Below is a small trained network, with its code and all its weights. Each question gives an input and a class and asks what happens when units are switched off, that is, made to give their printed mean instead of their output.

import numpy as np


def w(rows, s, z=0):
    codes = np.array(rows[::2]) - 128.0
    scale = np.full(codes.shape[1], s)
    scale[-1] = z or s
    return codes * scale


def norm(h):
    return h / np.sqrt((h * h).mean(-1, keepdims=True) + 1e-5)


def f(y):
    return np.maximum(y, 0)


def log_softmax(a):
    a = a - a.max(-1, keepdims=True)
    return a - np.log(np.exp(a).sum(-1, keepdims=True))


def net(x, mask):
    res = np.array(x, float).reshape(1, 2) / 4 @ E
    u = 0
    for l in range(2):
        y = f(norm(res) @ A[l][:, :-1].T + A[l][:, -1])
        res = res + np.where(mask[u : u + 13], y, B[l][:, -1]) @ B[l][:, :-1]
        u += 13
    return log_softmax(norm(res)[-1] @ U[:, :-1].T + U[:, -1])


A, B = {}, {}
E = w([
[154,182,174,111,65,240,109,111,254],'x0',
[140,47,75,242,163,221,145,120,117],'x1',
],0.0066)
A[0] = w([
[97,113,75,107,150,122,193,167,104,16],'0.n0',
[161,188,153,90,107,143,127,177,176,90],'0.n1',
[157,212,192,60,10,38,118,128,141,65],'0.n2',
[143,122,94,211,155,110,136,166,78,129],'0.n3',
[124,101,51,226,66,145,112,124,177,44],'0.n4',
[111,86,136,177,101,127,127,92,116,81],'0.n5',
[100,138,105,4,126,142,94,206,142,74],'0.n6',
[155,156,61,81,131,254,120,51,116,129],'0.n7',
[112,117,154,136,201,92,164,170,121,142],'0.n8',
[63,93,122,76,97,92,158,121,95,136],'0.n9',
[172,47,65,178,151,120,139,132,148,113],'0.n10',
[158,47,126,182,124,168,119,153,109,170],'0.n11',
[90,109,123,114,181,206,134,82,74,3],'0.n12',
],0.0065,0.0048)
B[0] = w([
[92,79,126,114,110,135,177,150,134,149],'0.n0',
[161,95,139,109,143,211,146,124,82,195],'0.n1',
[94,114,67,254,133,123,111,137,131,253],'0.n2',
[139,84,163,76,121,169,162,130,131,219],'0.n3',
[102,189,96,150,78,81,116,98,147,195],'0.n4',
[139,158,118,138,134,143,133,102,141,153],'0.n5',
[109,65,134,140,140,173,134,112,119,178],'0.n6',
[152,91,145,100,146,117,195,156,106,219],'0.n7',
[165,96,122,111,105,138,158,136,176,192],'0.n8',
[139,122,105,91,155,183,164,143,161,195],'0.n9',
[106,175,154,129,140,92,75,116,140,212],'0.n10',
[150,177,97,121,114,82,81,117,154,236],'0.n11',
[122,142,186,147,153,176,130,127,102,142],'0.n12',
],0.0084,0.0063)
A[1] = w([
[95,123,104,135,144,137,119,176,130,97],'1.n0',
[102,144,132,133,151,179,115,95,174,118],'1.n1',
[148,155,161,162,79,183,80,131,202,101],'1.n2',
[55,150,172,130,160,112,93,138,88,1],'1.n3',
[143,254,220,16,59,89,119,100,186,120],'1.n4',
[130,66,111,124,197,159,138,142,133,191],'1.n5',
[24,142,108,136,112,131,75,131,96,49],'1.n6',
[159,94,132,46,137,85,127,108,51,56],'1.n7',
[63,87,93,123,151,55,142,134,74,123],'1.n8',
[89,204,95,191,128,84,39,134,125,111],'1.n9',
[82,185,103,197,88,72,74,93,113,103],'1.n10',
[143,125,117,216,143,143,98,164,77,159],'1.n11',
[183,101,138,59,118,138,195,102,148,97],'1.n12',
],0.0086,0.0084)
B[1] = w([
[147,92,147,123,103,110,155,95,110,146],'1.n0',
[110,99,144,126,170,113,142,124,54,187],'1.n1',
[174,120,163,62,194,124,92,108,49,233],'1.n2',
[162,126,97,143,159,153,102,110,97,128],'1.n3',
[54,6,143,211,49,186,234,228,152,181],'1.n4',
[104,118,136,177,73,151,156,184,171,255],'1.n5',
[240,124,226,99,242,171,53,102,1,139],'1.n6',
[158,60,204,140,113,216,197,154,73,164],'1.n7',
[168,163,171,99,169,175,67,76,82,207],'1.n8',
[156,241,86,86,154,80,89,96,138,203],'1.n9',
[153,178,119,87,178,88,44,70,152,196],'1.n10',
[129,154,137,51,100,61,154,132,159,211],'1.n11',
[113,195,83,141,177,64,45,73,116,189],'1.n12',
],0.0089,0.0083)
U = w([
[193,57,220,105,196,229,169,200,43,151],'0',
[183,233,123,74,214,42,40,77,113,183],'1',
[66,94,71,211,72,109,195,225,221,227],'2',
[46,54,89,42,70,124,120,46,135,11],'3',
[60,84,66,30,60,143,141,59,123,11],'4',
[41,79,94,32,58,136,137,43,135,11],'5',
[48,89,90,40,67,142,152,39,132,11],'6',
[53,65,96,53,66,127,150,8,139,11],'7',
],0.016,0.011)

Each question gives the input, the list of numbers given to net, and the class t.
The units are the neurons (one row each of A and B). Each row of codes is followed by its name. A weight is (code - 128) times the scale printed after its matrix; where a second scale follows, it is the last column's (A, B and U).
mask holds one flag per neuron, layer by layer. A switched-off neuron (its flag False) gives its mean, the last column of its row in B, instead of its output. The means were averaged over made-up inputs and are rounded, as every weight is.
A unit's drop is (log p(t) with every unit on - log p(t) with that unit switched off) / (log p(t) with every unit on - log p(t) with every unit switched off).
The circuit of an input: a set's keep is (log p(t) with only the set's units on - log p(t) with every unit switched off) / (log p(t) with every unit on - log p(t) with every unit switched off). Starting from the 12 units with the biggest drops (on a tie, the unit counted first), units are removed one at a time, each time the one whose removal leaves the highest keep (on an exact tie, the one counted first), for as long as the keep stays at least 0.8.
units of the circuit, in order: the units of the circuit, biggest drop first
unit that matters most: the unit with the biggest drop
top k neurons: the k neurons with the biggest drops, biggest first
k most important neurons of layer l: the k neurons of layer l with the biggest drops, biggest first
drop of u: that unit's drop, to one decimal
input [3,-3], class 2: units of the circuit, in order => [0.n2; 1.n8]
input [4,5], class 1: 2 most important neurons of layer 0 => [0.n3; 0.n4]
input [3,3], class 2: top 3 neurons => [1.n4; 0.n2; 0.n7]
input [-5,6], class 1: units of the circuit, in order => [0.n11]
input [5,7], class 1: top 2 neurons => [0.n4; 0.n3]
input [3,-2], class 2: 2 most important neurons of layer 0 => [0.n2; 0.n1]
input [-6,7], class 1: 3 most important neurons of layer 0 => [0.n10; 0.n11; 0.n7]
input [6,-6], class 0: top 2 neurons => [0.n1; 0.n11]
input [-4,-4], class 0: 3 most important neurons of layer 1 => [1.n8; 1.n9; 1.n12]
input [-1,3], class 2: top 3 neurons => [1.n4; 0.n2; 0.n3]
input [2,3], class 2: top 2 neurons => [1.n4; 0.n2]
input [-3,5], class 1: 2 most important neurons of layer 0 => [0.n10; 0.n11]
input [-3,0], class 2: 2 most important neurons of layer 0 => [0.n9; 0.n8]
input [-2,0], class 2: unit that matters most => 1.n2
input [-6,-6], class 0: 2 most important neurons of layer 1 => [1.n8; 1.n9]
input [-3,4], class 1: top 2 neurons => [0.n11; 0.n7]
input [-3,6], class 1: top 2 neurons => [0.n10; 0.n11]
input [-5,-4], class 0: drop of 1.n8 => 0.4
input [4,8], class 1: drop of 0.n4 => 0.5
input [-5,0], class 0: unit that matters most => 1.n7
input [1,-1], class 2: drop of 0.n1 => 0.4
